Here is a tiny trained network, its code and every weight. The questions are about switching its units off for an input and a class, where a switched-off unit gives its printed mean instead of its output.

import numpy as np


def w(rows, s, z=0):
    codes = np.array(rows[::2]) - 128.0
    scale = np.full(codes.shape[1], s)
    scale[-1] = z or s
    return codes * scale


def norm(h):
    return h / np.sqrt((h * h).mean(-1, keepdims=True) + 1e-5)


def f(y):
    return y / 2 * (1 + np.tanh(0.7978845608 * (y + 0.044715 * y**3)))


def log_softmax(a):
    a = a - a.max(-1, keepdims=True)
    return a - np.log(np.exp(a).sum(-1, keepdims=True))


def net(x, mask):
    res = np.array(x, float).reshape(1, 2) / 4 @ E
    u = 0
    for l in range(4):
        y = f(norm(res) @ A[l][:, :-1].T + A[l][:, -1])
        res = res + np.where(mask[u : u + 5], y, B[l][:, -1]) @ B[l][:, :-1]
        u += 5
    return log_softmax(norm(res)[-1] @ U[:, :-1].T + U[:, -1])


A, B = {}, {}
E = w([
[235,162,102,101,163,178,1,169,199],'x0',
[87,36,187,48,116,163,99,62,135],'x1',
],0.00099)
A[0] = w([
[132,255,105,131,136,93,152,128,141,173],'L0N0',
[20,121,97,168,9,95,201,110,17,160],'L0N1',
[95,60,178,111,144,131,107,133,172,166],'L0N2',
[50,141,167,163,127,68,254,123,53,2],'L0N3',
[141,151,82,89,186,134,120,167,103,62],'L0N4',
],0.00099,0.0007)
B[0] = w([
[120,50,110,144,132,119,101,65,221,166],'L0N0',
[199,189,94,55,63,92,82,114,144,255],'L0N1',
[138,235,159,190,90,101,99,66,91,153],'L0N2',
[246,171,131,32,71,119,118,181,209,182],'L0N3',
[151,53,89,103,112,128,182,125,152,99],'L0N4',
],0.0013,0.00082)
A[1] = w([
[169,110,112,186,206,198,30,156,177,214],'L1N0',
[122,8,147,28,168,165,157,99,186,35],'L1N1',
[213,210,52,171,72,30,161,180,124,211],'L1N2',
[135,85,189,84,161,151,123,97,177,1],'L1N3',
[138,126,99,131,184,159,67,161,212,119],'L1N4',
],0.0015,0.00052)
B[1] = w([
[111,85,138,91,111,127,216,124,90,188],'L1N0',
[179,107,157,249,122,118,137,124,133,137],'L1N1',
[101,87,162,129,137,143,89,61,93,249],'L1N2',
[142,140,129,198,114,87,101,121,112,116],'L1N3',
[62,130,146,117,124,110,185,137,154,144],'L1N4',
],0.0019,0.0013)
A[2] = w([
[114,81,119,148,178,149,221,147,138,161],'L2N0',
[215,132,119,102,173,196,18,218,214,39],'L2N1',
[145,231,69,217,173,98,166,199,117,3],'L2N2',
[156,185,33,203,139,102,158,200,122,18],'L2N3',
[83,61,172,8,95,157,69,94,135,191],'L2N4',
],0.0019,0.00044)
B[2] = w([
[85,113,168,148,152,134,89,164,93,156],'L2N0',
[94,156,106,71,102,86,254,111,108,178],'L2N1',
[160,55,213,134,68,176,86,78,120,165],'L2N2',
[104,37,219,189,99,175,75,50,173,151],'L2N3',
[177,131,137,214,117,172,86,131,160,245],'L2N4',
],0.0021,0.0012)
A[3] = w([
[41,85,177,143,157,153,176,170,87,175],'L3N0',
[155,112,94,82,167,142,123,160,161,253],'L3N1',
[62,135,121,100,78,69,252,127,103,114],'L3N2',
[129,168,142,140,99,93,145,148,85,241],'L3N3',
[178,199,52,122,127,104,88,119,134,64],'L3N4',
],0.0024,0.00023)
B[3] = w([
[81,175,47,139,199,27,49,173,88,182],'L3N0',
[82,190,112,109,61,80,180,124,82,121],'L3N1',
[248,187,81,53,142,225,187,184,236,252],'L3N2',
[125,125,101,55,197,167,136,187,161,163],'L3N3',
[4,97,93,140,228,60,120,201,73,131],'L3N4',
],0.0017,0.0016)
U = w([
[194,206,59,17,113,168,253,158,192,195],'0',
[158,47,223,242,61,166,52,35,131,148],'1',
[22,154,43,166,246,20,55,218,48,6],'2',
],0.0047,0.0016)

Each question gives the input, the list of numbers given to net, and the class t.
The units are the neurons (one row each of A and B). Each row of codes is followed by its name. A weight is (code - 128) times the scale printed after its matrix; where a second scale follows, it is the last column's (A, B and U).
mask holds one flag per neuron, layer by layer. A switched-off neuron (its flag False) gives its mean, the last column of its row in B, instead of its output. The means were averaged over made-up inputs and are rounded, as every weight is.
A unit's drop is (log p(t) with every unit on - log p(t) with that unit switched off) / (log p(t) with every unit on - log p(t) with every unit switched off).
The circuit of an input: a set's keep is (log p(t) with only the set's units on - log p(t) with every unit switched off) / (log p(t) with every unit on - log p(t) with every unit switched off). Starting from the 12 units with the biggest drops (on a tie, the unit counted first), units are removed one at a time, each time the one whose removal leaves the highest keep (on an exact tie, the one counted first), for as long as the keep stays at least 0.8.
units of the circuit, in order: the units of the circuit, biggest drop first
most important unit: the unit with the biggest drop
top k neurons: the k neurons with the biggest drops, biggest first
top k neurons in layer l: the k neurons of layer l with the biggest drops, biggest first
drop when u is switched off: that unit's drop, to one decimal
input [-2,-2], class 2: most important unit -> L1N2
input [-7,-8], class 1: units of the circuit, in order -> (L2N3 L2N2)
input [-1,2], class 2: top 2 neurons -> (L3N4 L2N3)
input [1,3], class 2: units of the circuit, in order -> (L2N2 L2N3 L3N2)
input [-2,-4], class 1: top 3 neurons -> (L2N1 L1N0 L3N0)
input [-8,8], class 0: units of the circuit, in order -> (L2N3 L3N2)
input [-7,5], class 0: units of the circuit, in order -> (L3N2 L2N3)
input [-1,3], class 2: top 2 neurons in layer 3 -> (L3N4 L3N2)
input [-7,6], class 0: top 4 neurons -> (L2N3 L3N2 L2N2 L1N2)
input [-6,5], class 0: top 2 neurons -> (L2N3 L2N2)
input [-1,0], class 2: top 2 neurons in layer 3 -> (L3N4 L3N2)
input [4,-6], class 1: top 2 neurons in layer 0 -> (L0N3 L0N1)
input [3,0], class 2: top 2 neurons -> (L1N0 L0N3)
input [-6,6], class 0: top 3 neurons -> (L2N3 L1N2 L2N2)
input [2,-2], class 2: most important unit -> L1N0
input [2,3], class 2: top 2 neurons in layer 1 -> (L1N2 L1N1)
input [-3,2], class 2: top 2 neurons in layer 1 -> (L1N0 L1N4)
input [0,0], class 2: drop when L1N1 is switched off -> 0.2
input [2,-4], class 1: drop when L2N2 is switched off -> 0.6
input [-2,1], class 2: most important unit -> L3N4
input [-4,-8], class 1: drop when L3N0 is switched off -> 0.0
input [2,-5], class 1: drop when L2N2 is switched off -> 0.1
